Below are the code and all the weights of a small trained network. Each question names an input and a target symbol and asks about switching units off, where a switched-off unit gives its printed mean instead of its output.

import numpy as np


def w(rows, s, z=0):
    codes = np.array(rows[::2]) - 128.0
    scale = np.full(codes.shape[1], s)
    scale[-1] = z or s
    return codes * scale


def norm(h):
    return h / np.sqrt((h * h).mean(-1, keepdims=True) + 1e-5)


def f(y):
    return np.maximum(y, 0)


def softmax(a):
    e = np.exp(a - a.max(-1, keepdims=True))
    return e / e.sum(-1, keepdims=True)


def log_softmax(a):
    a = a - a.max(-1, keepdims=True)
    return a - np.log(np.exp(a).sum(-1, keepdims=True))


def net(x, mask):
    ids = ['αβζηλμξτφω'.index(c) for c in x.split()]
    T = len(ids)
    res = E[ids] + P[:T]
    u = 0
    for l in range(3):
        q, k, v = (norm(res) @ M[l].T for M in (Q, K, V))
        z = softmax(np.where(np.tri(T) > 0, q @ k.T / 2**0.5, -1e9)) @ v
        res = res + np.where(mask[u], z, O[l][:, -1]) @ O[l][:, :-1]
        u += 1
        y = f(norm(res) @ A[l][:, :-1].T + A[l][:, -1])
        res = res + np.where(mask[u : u + 12], y, B[l][:, -1]) @ B[l][:, :-1]
        u += 12
    return log_softmax(norm(res)[-1] @ U[:, :-1].T + U[:, -1])


Q, K, V, O, A, B = {}, {}, {}, {}, {}, {}
E = w([
[136,148,161,167],'α',
[79,151,120,117],'β',
[112,123,82,135],'ζ',
[97,112,101,135],'η',
[115,132,78,121],'λ',
[252,176,254,18],'μ',
[113,124,122,168],'ξ',
[105,174,100,134],'τ',
[92,114,102,122],'φ',
[97,111,100,131],'ω',
],0.0019)
P = w([
[94,93,171,95],'0',
[234,239,87,142],'1',
[203,152,4,130],'2',
[51,171,194,147],'3',
[31,93,123,94],'4',
[199,200,119,170],'5',
[202,124,50,126],'6',
[72,196,161,154],'7',
[30,130,108,105],'8',
[154,208,122,169],'9',
[189,146,47,131],'10',
[105,212,124,161],'11',
[42,159,72,109],'12',
],0.0017)
Q[0] = w([
[192,253,151,206],'L0H0',
[30,159,238,135],'L0H0',
],0.0043)
K[0] = w([
[98,213,213,158],'L0H0',
[253,136,141,141],'L0H0',
],0.0065)
V[0] = w([
[157,197,186,157],'L0H0',
[143,168,252,147],'L0H0',
],0.0038)
O[0] = w([
[90,77,2,39,252],'L0H0',
[77,22,76,70,44],'L0H0',
],0.0029,0.00032)
A[0] = w([
[152,181,188,106,13],'L0N0',
[227,133,25,181,254],'L0N1',
[131,125,126,125,62],'L0N2',
[127,128,126,126,115],'L0N3',
[141,32,146,136,73],'L0N4',
[131,130,130,129,94],'L0N5',
[129,128,129,127,117],'L0N6',
[151,68,164,91,42],'L0N7',
[138,2,158,112,50],'L0N8',
[131,121,149,135,59],'L0N9',
[156,99,176,98,3],'L0N10',
[128,128,128,128,122],'L0N11',
],0.0022,0.00099)
B[0] = w([
[138,114,87,104,136],'L0N0',
[4,157,166,115,250],'L0N1',
[123,132,139,130,128],'L0N2',
[131,127,128,128,128],'L0N3',
[159,141,88,173,131],'L0N4',
[136,127,133,134,128],'L0N5',
[127,128,126,130,128],'L0N6',
[142,149,79,149,131],'L0N7',
[170,146,80,184,133],'L0N8',
[134,121,136,138,128],'L0N9',
[124,136,95,116,130],'L0N10',
[128,128,128,127,128],'L0N11',
],0.0026,0.0023)
Q[1] = w([
[4,250,51,64],'L1H0',
[58,97,183,85],'L1H0',
],0.0042)
K[1] = w([
[254,73,204,73],'L1H0',
[187,176,72,80],'L1H0',
],0.0037)
V[1] = w([
[149,200,140,2],'L1H0',
[163,176,188,33],'L1H0',
],0.0028)
O[1] = w([
[228,115,58,252,253],'L1H0',
[144,67,72,244,206],'L1H0',
],0.0033,0.0006)
A[1] = w([
[154,173,80,109,104],'L1N0',
[126,115,136,133,104],'L1N1',
[209,128,125,142,12],'L1N2',
[221,109,95,151,128],'L1N3',
[101,85,164,52,133],'L1N4',
[49,122,142,140,68],'L1N5',
[142,116,157,154,72],'L1N6',
[136,123,141,124,35],'L1N7',
[175,60,98,191,210],'L1N8',
[128,128,128,128,124],'L1N9',
[254,192,169,69,174],'L1N10',
[123,204,74,122,52],'L1N11',
],0.0034,0.0011)
B[1] = w([
[96,100,163,129,183],'L1N0',
[122,126,127,126,129],'L1N1',
[61,121,144,150,138],'L1N2',
[73,176,170,135,165],'L1N3',
[92,120,58,151,167],'L1N4',
[177,154,118,61,237],'L1N5',
[156,100,116,135,133],'L1N6',
[113,116,126,136,128],'L1N7',
[106,251,111,113,219],'L1N8',
[128,130,129,128,128],'L1N9',
[47,132,36,250,187],'L1N10',
[165,89,198,122,252],'L1N11',
],0.0028,0.0015)
Q[2] = w([
[116,194,25,229],'L2H0',
[114,195,16,254],'L2H0',
],0.0057)
K[2] = w([
[173,33,204,112],'L2H0',
[189,3,215,103],'L2H0',
],0.0065)
V[2] = w([
[241,132,4,217],'L2H0',
[115,128,26,8],'L2H0',
],0.0025)
O[2] = w([
[108,254,84,93,2],'L2H0',
[242,138,136,112,95],'L2H0',
],0.0036,0.002)
A[2] = w([
[153,155,112,221,82],'L2N0',
[46,153,113,122,71],'L2N1',
[64,127,133,130,4],'L2N2',
[92,150,107,104,52],'L2N3',
[73,159,140,118,96],'L2N4',
[128,129,130,129,115],'L2N5',
[159,37,155,149,133],'L2N6',
[129,179,246,54,155],'L2N7',
[56,102,127,1,34],'L2N8',
[160,222,129,76,39],'L2N9',
[229,149,96,108,59],'L2N10',
[150,133,141,101,41],'L2N11',
],0.0041,0.0014)
B[2] = w([
[86,106,53,68,225],'L2N0',
[172,127,182,96,252],'L2N1',
[166,135,173,103,191],'L2N2',
[124,95,133,123,158],'L2N3',
[165,142,149,105,217],'L2N4',
[129,128,128,126,128],'L2N5',
[198,192,170,118,251],'L2N6',
[3,191,216,196,231],'L2N7',
[137,77,86,5,223],'L2N8',
[215,136,156,108,168],'L2N9',
[77,53,144,77,157],'L2N10',
[137,139,152,143,133],'L2N11',
],0.0039,0.0017)
U = w([
[154,49,73,27,179],'α',
[138,107,59,158,89],'β',
[68,119,144,60,199],'ζ',
[118,108,173,182,125],'η',
[83,173,133,145,13],'λ',
[183,229,111,89,158],'μ',
[255,119,169,158,251],'ξ',
[106,183,123,153,101],'τ',
[108,96,153,171,44],'φ',
[102,86,157,193,61],'ω',
],0.0085,0.0023)

Each question gives the input, a string of symbols that net reads in full, and the target symbol t.
The units are the heads (2 rows each of Q, K, V and O) and the neurons (one row each of A and B). Each row of codes is followed by its name. A weight is (code - 128) times the scale printed after its matrix; where a second scale follows, it is the last column's (O, A, B and U).
mask holds one flag per unit, layer by layer, with each layer's heads first. A switched-off unit (its flag False) gives its mean, the last column of its rows in O or B, instead of its output. The means were averaged over made-up inputs and are rounded, as every weight is.
A unit's drop is (log p(t) with every unit on - log p(t) with that unit switched off) / (log p(t) with every unit on - log p(t) with every unit switched off).
The circuit of an input: a set's keep is (log p(t) with only the set's units on - log p(t) with every unit switched off) / (log p(t) with every unit on - log p(t) with every unit switched off). Starting from the 12 units with the biggest drops (on a tie, the unit counted first), units are removed one at a time, each time the one whose removal leaves the highest keep (on an exact tie, the one counted first), for as long as the keep stays at least 0.8.
circuit, biggest first: the units of the circuit, biggest drop first
top k neurons: the k neurons with the biggest drops, biggest first
top k neurons in layer l: the k neurons of layer l with the biggest drops, biggest first
input ξ α μ β, target ξ: top 3 neurons => [L1N10 L2N6 L0N1]
input η λ ω ζ λ ζ α α λ ω, target α: circuit, biggest first => [L0H0 L2N7]
input α ξ α ζ λ ξ μ φ η ω α, target α: circuit, biggest first => [L2N0]
input β β ω, target ξ: circuit, biggest first => [L2H0 L0H0 L2N6]
input ξ ξ λ, target ζ: circuit, biggest first => [L0N1 L1H0]
input μ φ τ ω φ λ ζ α ξ, target μ: circuit, biggest first => [L2H0 L1H0 L0H0]
input α ξ η η ξ ξ ξ η ω μ τ ω η, target α: top 2 neurons in layer 1 => [L1N4 L1N10]
input β β α η, target ξ: top 3 neurons in layer 1 => [L1N8 L1N10 L1N5]
input α η τ η λ μ η α ζ μ, target α: circuit, biggest first => [L1N10 L0H0 L2H0 L2N0]
input μ α α α ξ ξ ζ ξ, target μ: circuit, biggest first => [L2H0 L1H0 L0N1 L0H0]
input ξ ζ α ω β ζ α λ μ ξ, target ξ: circuit, biggest first => [L2H0 L2N7]
input ξ η β β β η λ ξ ζ α λ μ λ, target ξ: top 2 neurons => [L2N6 L1N10]
input α μ τ φ ζ, target α: circuit, biggest first => [L0H0 L2H0 L2N0 L1H0]
input ξ α ω α ξ β, target α: circuit, biggest first => [L0H0]
input ξ α α, target ζ: top 3 neurons => [L0N1 L2N7 L2N8]
input ξ φ τ, target ζ: top 3 neurons => [L0N1 L2N8 L2N7]
input μ λ ξ α μ μ μ ξ τ α η, target μ: circuit, biggest first => [L1H0 L2H0 L1N10]
input α ξ μ α τ ξ β ξ λ, target α: top 2 neurons => [L2N10 L2N7]
input ξ φ λ α φ λ, target α: top 3 neurons => [L0N1 L2N8 L1N4]
input α μ τ ξ β τ ζ ξ, target α: top neuron => [L2N10]
input μ ξ β α μ η τ ξ β φ τ λ α, target μ: circuit, biggest first => [L1H0 L2H0 L0H0]
input β ξ φ, target ξ: top 3 neurons => [L1N10 L1N8 L2N6]
input τ ω φ, target μ: top 2 neurons => [L0N1 L2N7]
input ξ β ω τ μ φ ζ φ λ ξ ξ ζ, target ξ: top 3 neurons => [L1N10 L2N6 L1N8]
input μ λ η, target μ: top 2 neurons => [L1N8 L2N9]
input α ω ξ β ξ φ, target α: top 2 neurons => [L2N8 L1N4]
